Here is a tiny trained network, its code and every weight. The questions are about switching its units off for an input and a class, where a switched-off unit gives its printed mean instead of its output.

import numpy as np


def w(rows, s, z=0):
    codes = np.array(rows[::2]) - 128.0
    scale = np.full(codes.shape[1], s)
    scale[-1] = z or s
    return codes * scale


def norm(h):
    return h / np.sqrt((h * h).mean(-1, keepdims=True) + 1e-5)


def f(y):
    return np.maximum(y, 0)


def log_softmax(a):
    a = a - a.max(-1, keepdims=True)
    return a - np.log(np.exp(a).sum(-1, keepdims=True))


def net(x, mask):
    res = np.array(x, float).reshape(1, 3) / 4 @ E
    u = 0
    for l in range(2):
        y = f(norm(res) @ A[l][:, :-1].T + A[l][:, -1])
        res = res + np.where(mask[u : u + 5], y, B[l][:, -1]) @ B[l][:, :-1]
        u += 5
    return log_softmax(norm(res)[-1] @ U[:, :-1].T + U[:, -1])


A, B = {}, {}
E = w([
[75,209,186,217,169,60,28,111,112,184,171,102],'x0',
[59,119,248,159,168,107,135,137,113,240,165,64],'x1',
[183,78,122,70,203,195,56,114,72,46,151,142],'x2',
],0.013)
A[0] = w([
[145,174,111,157,163,115,3,89,93,106,165,139,128],'0.n0',
[103,119,182,155,176,118,91,128,88,165,197,108,2],'0.n1',
[109,119,189,127,182,142,90,124,85,160,200,98,182],'0.n2',
[101,148,100,150,125,121,122,116,148,106,126,140,113],'0.n3',
[189,111,87,93,141,144,111,115,104,18,118,161,127],'0.n4',
],0.02,0.0074)
B[0] = w([
[80,144,223,163,200,101,80,192,32,126,207,47,227],'0.n0',
[161,198,53,66,131,109,180,108,150,130,9,131,207],'0.n1',
[142,194,130,168,216,104,155,156,102,176,202,59,234],'0.n2',
[130,143,158,117,56,116,99,137,150,82,193,129,148],'0.n3',
[165,31,158,117,102,219,90,226,188,65,150,217,252],'0.n4',
],0.014,0.025)
A[1] = w([
[131,163,16,156,98,100,168,69,125,131,101,110,60],'1.n0',
[119,117,195,131,133,145,142,131,99,138,161,81,253],'1.n1',
[89,249,100,170,110,66,125,81,89,109,118,90,169],'1.n2',
[141,170,59,119,89,88,149,109,170,120,148,146,163],'1.n3',
[161,123,75,116,59,148,119,105,165,87,86,178,41],'1.n4',
],0.017,0.0037)
B[1] = w([
[127,170,144,135,164,137,110,137,121,115,140,80,161],'1.n0',
[72,93,149,138,110,89,126,73,155,115,170,139,216],'1.n1',
[89,95,102,126,141,3,109,40,93,155,56,110,252],'1.n2',
[131,133,157,110,139,107,115,124,92,145,186,87,160],'1.n3',
[109,142,84,142,108,93,174,49,110,142,86,109,184],'1.n4',
],0.019,0.018)
U = w([
[100,188,124,127,189,50,159,83,78,212,107,38,165],'0',
[138,156,141,146,121,165,96,104,152,195,88,190,3],'1',
[61,60,143,129,66,92,171,93,152,176,122,128,194],'2',
[190,83,13,102,47,194,147,121,199,90,38,252,123],'3',
[157,142,172,153,156,171,37,231,109,68,202,149,127],'4',
],0.015,0.0066)

Each question gives the input, the list of numbers given to net, and the class t.
The units are the neurons (one row each of A and B). Each row of codes is followed by its name. A weight is (code - 128) times the scale printed after its matrix; where a second scale follows, it is the last column's (A, B and U).
mask holds one flag per neuron, layer by layer. A switched-off neuron (its flag False) gives its mean, the last column of its row in B, instead of its output. The means were averaged over made-up inputs and are rounded, as every weight is.
A unit's drop is (log p(t) with every unit on - log p(t) with that unit switched off) / (log p(t) with every unit on - log p(t) with every unit switched off).
The circuit of an input: a set's keep is (log p(t) with only the set's units on - log p(t) with every unit switched off) / (log p(t) with every unit on - log p(t) with every unit switched off). Starting from all 10 units, units are removed one at a time, each time the one whose removal leaves the highest keep (on an exact tie, the one counted first), for as long as the keep stays at least 0.8.
units of the circuit, in order: the units of the circuit, biggest drop first
most important unit: the unit with the biggest drop
k most important neurons: the k neurons with the biggest drops, biggest first
drop of u: that unit's drop, to one decimal
input [-3,4,5], class 4: units of the circuit, in order => (1.n2)
input [-7,5,-6], class 2: 4 most important neurons => (0.n1, 0.n4, 0.n2, 1.n2)
input [-2,-6,5], class 3: 2 most important neurons => (0.n2, 0.n0)
input [-1,-8,1], class 3: 2 most important neurons => (0.n0, 0.n2)
input [0,-8,1], class 3: 2 most important neurons => (0.n2, 0.n0)
input [-3,3,0], class 2: 2 most important neurons => (0.n1, 0.n4)
input [-8,4,-4], class 2: 3 most important neurons => (0.n1, 0.n4, 0.n2)
input [-7,7,-8], class 2: 3 most important neurons => (0.n1, 0.n2, 0.n4)
input [-1,0,2], class 4: 2 most important neurons => (0.n1, 1.n2)
input [-7,2,-1], class 3: 2 most important neurons => (0.n0, 0.n2)
input [4,-1,7], class 4: drop of 0.n4 => 0.2
input [-2,-8,-1], class 3: drop of 0.n0 => 0.1
input [-3,1,7], class 4: drop of 0.n1 => 0.4
input [-8,8,-4], class 2: most important unit => 0.n1
input [-6,7,-8], class 2: drop of 0.n2 => 0.5
